Each row is followed by its group and then its class within the group.
[ 15.7  -1.6  15.3  -0.8 -21.5  -9.4 -28.8  -8.5  14.0   2.8 -21.9  14.2
  -2.2 -34.9  -1.4   6.4 -12.6  36.4   1.4 -46.7   3.5 -15.7 -40.4   7.5
  14.3  -5.3  -2.4  12.7   9.1  -2.5  -4.3   6.0 -10.5  -5.4 -52.5   8.9
  -0.5  -9.1 -27.3   9.7   7.8   5.9  -7.3 -16.8  15.9  -6.3 -12.4   9.7
   7.5  14.9  -2.6 -10.4   2.1 -18.9  -5.0 -11.8  -1.4  10.0  -2.9   1.3
  -1.8  -3.3   7.4  -8.1   3.7] : X > q272
[ 22.3   3.6   1.7   8.4 -22.2  -1.7 -15.5  -2.1   2.3  11.9 -32.6  10.5
   7.3 -23.8  10.9  -4.6 -26.7  32.4  -0.8 -17.0  -7.1 -17.6 -40.1   6.3
  17.6  -6.8  -5.6  12.2  -9.2 -10.8  -6.0  -7.2  -5.8  -0.3 -43.4  10.7
   3.9 -16.7 -20.6  12.4  -0.1   7.0 -33.3 -16.9  32.9  -3.0   8.1 -12.6
   5.6  15.5 -17.1   2.9   3.0  -7.7 -22.2  -3.5   8.5   5.2 -18.8 -16.8
   0.0   2.9   8.4 -14.0   6.1] : M > q575
[ 19.3   2.5  21.2   3.4 -18.6  -9.9 -17.3   0.0  34.6   1.0 -42.1   3.4
   5.5 -35.7   0.0   1.1 -31.7  30.7   3.3 -43.0  -5.4 -13.3 -44.7  -8.5
  26.6 -13.7  -4.6  16.2  11.0  -4.6   0.2  -4.6   0.1 -11.5 -58.4   1.2
   5.2  -3.1 -20.3  15.2   8.4   1.3   3.2 -12.6  23.1   3.8  -1.8  -3.6
  10.6  20.6  -6.7  -2.7   3.7 -16.5   1.1 -17.2   3.8   5.2  -7.8  -0.5
  -2.0   1.5   1.7  -8.2   1.9] : X > q49
[  1.8  -8.7 -18.0   6.8 -18.7  -1.9 -21.0   0.8  15.1  -9.3 -24.9   4.2
   2.2 -20.3   7.6 -10.1 -28.6  34.5  -5.5 -16.1  11.1 -20.5 -38.0  10.4
  18.2   3.0   3.2  10.0  26.6  -8.8  -6.1  -4.9 -10.7   5.2 -49.6   0.7
  -0.3  -4.8 -22.2  -2.3  10.2  -1.5 -29.7 -21.9  20.5   8.8   6.5  -5.7
   6.7  19.9 -18.4  -6.0 -10.2 -13.9 -19.7 -10.4  -3.1  -2.8 -10.6 -11.8
   1.0   9.9  10.5 -10.3   7.6] : P > Q75
[ 19.5   8.6 -12.4  10.7 -31.6 -24.5 -34.7  -3.2 -10.2  18.4 -32.0  -2.6
  -2.2 -21.9   3.9 -20.2 -23.8  49.5   0.5 -28.1  -4.7 -28.2 -58.4   0.3
  15.0   0.4  -7.8  23.5   5.2 -16.4  -6.8  -1.6  -9.7   4.1 -54.6  16.1
  10.5  -7.9 -24.6   3.4   0.6 -17.7 -35.5 -25.6  36.7  -9.5   0.6 -12.9
   8.8  15.4  -9.0   2.4   5.5  15.4 -26.6  -9.7  -0.4  -6.8 -14.7 -22.5
   7.8  -0.2  15.7 -16.1   9.0] : M > Q931
[ 12.5  -9.7 -23.4  11.2 -26.2  15.1 -30.2  -5.1  -9.7  -8.2 -20.5   9.5
  -5.2 -18.1   1.7 -18.3 -14.5  46.6  -5.0 -22.7  -1.1 -24.3 -39.5   5.8
  17.3  -0.3   0.7  14.3  16.1 -15.0  -4.9  -1.4 -10.6  -3.5 -48.3   9.7
  19.8  -4.3 -11.0  -8.8   5.8   6.9 -35.8 -23.5  19.0   1.8   8.3  -4.0
  17.0  18.2  -8.5  -1.3 -13.8 -15.9 -21.6  -7.9   2.0   0.9 -11.4  -7.4
   8.0  24.8  12.7 -11.9  -1.3] : P > Q519
[ 14.3   1.7 -13.4  -4.3 -18.5   7.3 -20.2   2.3   3.5  -3.8 -13.2   3.1
   9.8 -16.4   2.3 -11.4 -13.5  33.3  -3.5 -19.7  -6.3  -7.6 -23.7   3.8
  15.5  15.4   9.1   8.0  23.3  -8.9  -0.2  -9.0 -11.6  -3.6 -42.4   6.6
   6.9   0.0 -24.6  -4.3   9.4  -1.9 -32.1 -15.1  -2.8   8.8   2.8  -4.8
   9.7  17.3  -0.3  -0.4  -3.4  -7.5 -24.9 -10.1  -5.3  -0.9 -12.0   2.6
   7.8   4.8   6.8 -12.0   3.3] : P > Q75
[ 19.4  -1.3  12.1   2.4 -17.3  10.4 -14.1  -1.4  15.3   3.5 -26.2  16.4
   1.5 -30.8  -1.7  -3.1 -12.4  40.3  -1.1 -46.5   4.5 -20.2 -43.2  10.6
  16.4  -0.4  -4.3  14.9  13.5 -13.0  -2.3  11.5 -15.0 -10.5 -52.8 -10.2
  19.6  -5.4 -20.9   7.4  10.3  11.1 -13.1 -30.3  17.2  -1.5   1.0  -3.7
   9.0   4.8  -2.7  -6.2  -3.3  -8.1 -10.8 -18.0   2.5  -0.5  -1.6  -1.3
   5.1   5.0   8.5  -2.3   5.9] : X > q272
[ 18.5  44.8  35.0  -4.8 -15.3 -18.9 -40.8  -4.8  31.4   2.1 -14.9   9.6
   3.6 -23.5   5.2  -5.5 -13.2  32.4   0.1 -32.4   1.1 -16.1 -42.3  -8.9
  15.2 -15.7   1.3  11.7  15.6  -6.8  -6.9  -2.3  -9.9  -9.1 -64.8  -0.5
   0.5   1.5 -15.4  14.9   1.1   6.5  20.7 -18.5  34.7  19.1  -3.6  -0.9
  13.9  21.0 -11.5  -1.5  -4.5 -26.5 -14.8 -14.7  -4.8   0.8 -14.7 -12.3
   0.0   6.2  11.3  -8.4   7.5] : D > q460
[ 13.3  42.7   1.7   0.5 -27.0   5.1 -34.1  -0.2   3.9   3.4 -14.3   6.4
   3.4 -21.3   4.8 -12.9 -19.1  29.4  -0.4 -18.1   1.4 -25.5 -42.7  -6.1
  25.7   0.2  -1.7  12.2  30.8 -12.8   1.9  -7.8  -9.8   3.6 -45.3   8.8
   3.2  -5.8 -18.4  -4.1   8.9   6.7 -28.1 -30.9  26.9   4.6   1.8 -11.2
   7.5  19.9  -5.1   1.1 -11.1 -22.7 -19.6 -12.3   5.2  -0.1 -10.5 -17.3
  -0.5   4.8  13.4 -10.5   1.5] : P > Q75
[ 18.8   1.3  -3.0  12.8 -23.5   0.4 -23.7   0.0  -3.8  13.2 -35.1  15.1
   2.6 -31.8   5.4  -1.7 -12.5  38.3  -6.2 -23.2  -2.8 -10.3 -55.4   3.8
  17.8  -6.6  -4.7  23.8  -6.8 -17.4  -5.8  -2.5  -3.9  -2.9 -37.1  10.8
   6.1 -10.5 -18.7   3.4  13.3   6.2 -21.7 -15.5  29.2  -8.8   0.5  -9.0
   5.6  18.9  -1.3  -5.8  10.2  -4.6  -8.2  -6.3  -1.8  -5.8  -7.8  -3.0
   1.8   4.3  12.2  -9.9   0.4] : M > q575
[ 17.0  -0.2  27.8   2.4 -21.8 -15.4 -25.6  -5.9  29.4   0.2 -22.2  20.8
  -1.1 -25.0 -10.8   3.9  -8.6  46.6  -5.4 -44.0  10.6 -16.2 -27.2   8.9
  16.2  -8.0  -0.7  13.7   7.0  -8.8  -4.9  -2.8  -9.9  -6.7 -62.0   4.3
   2.9  17.9 -23.8   5.9  16.5   2.3  -2.4 -23.7  20.8  -3.2 -10.0   1.6
  15.1  11.9  -5.0  -6.8   5.2 -18.7  -1.7 -16.3  -2.3   3.4 -15.2   1.1
   4.1  -1.0   7.8  -9.4   6.8] : X > q49
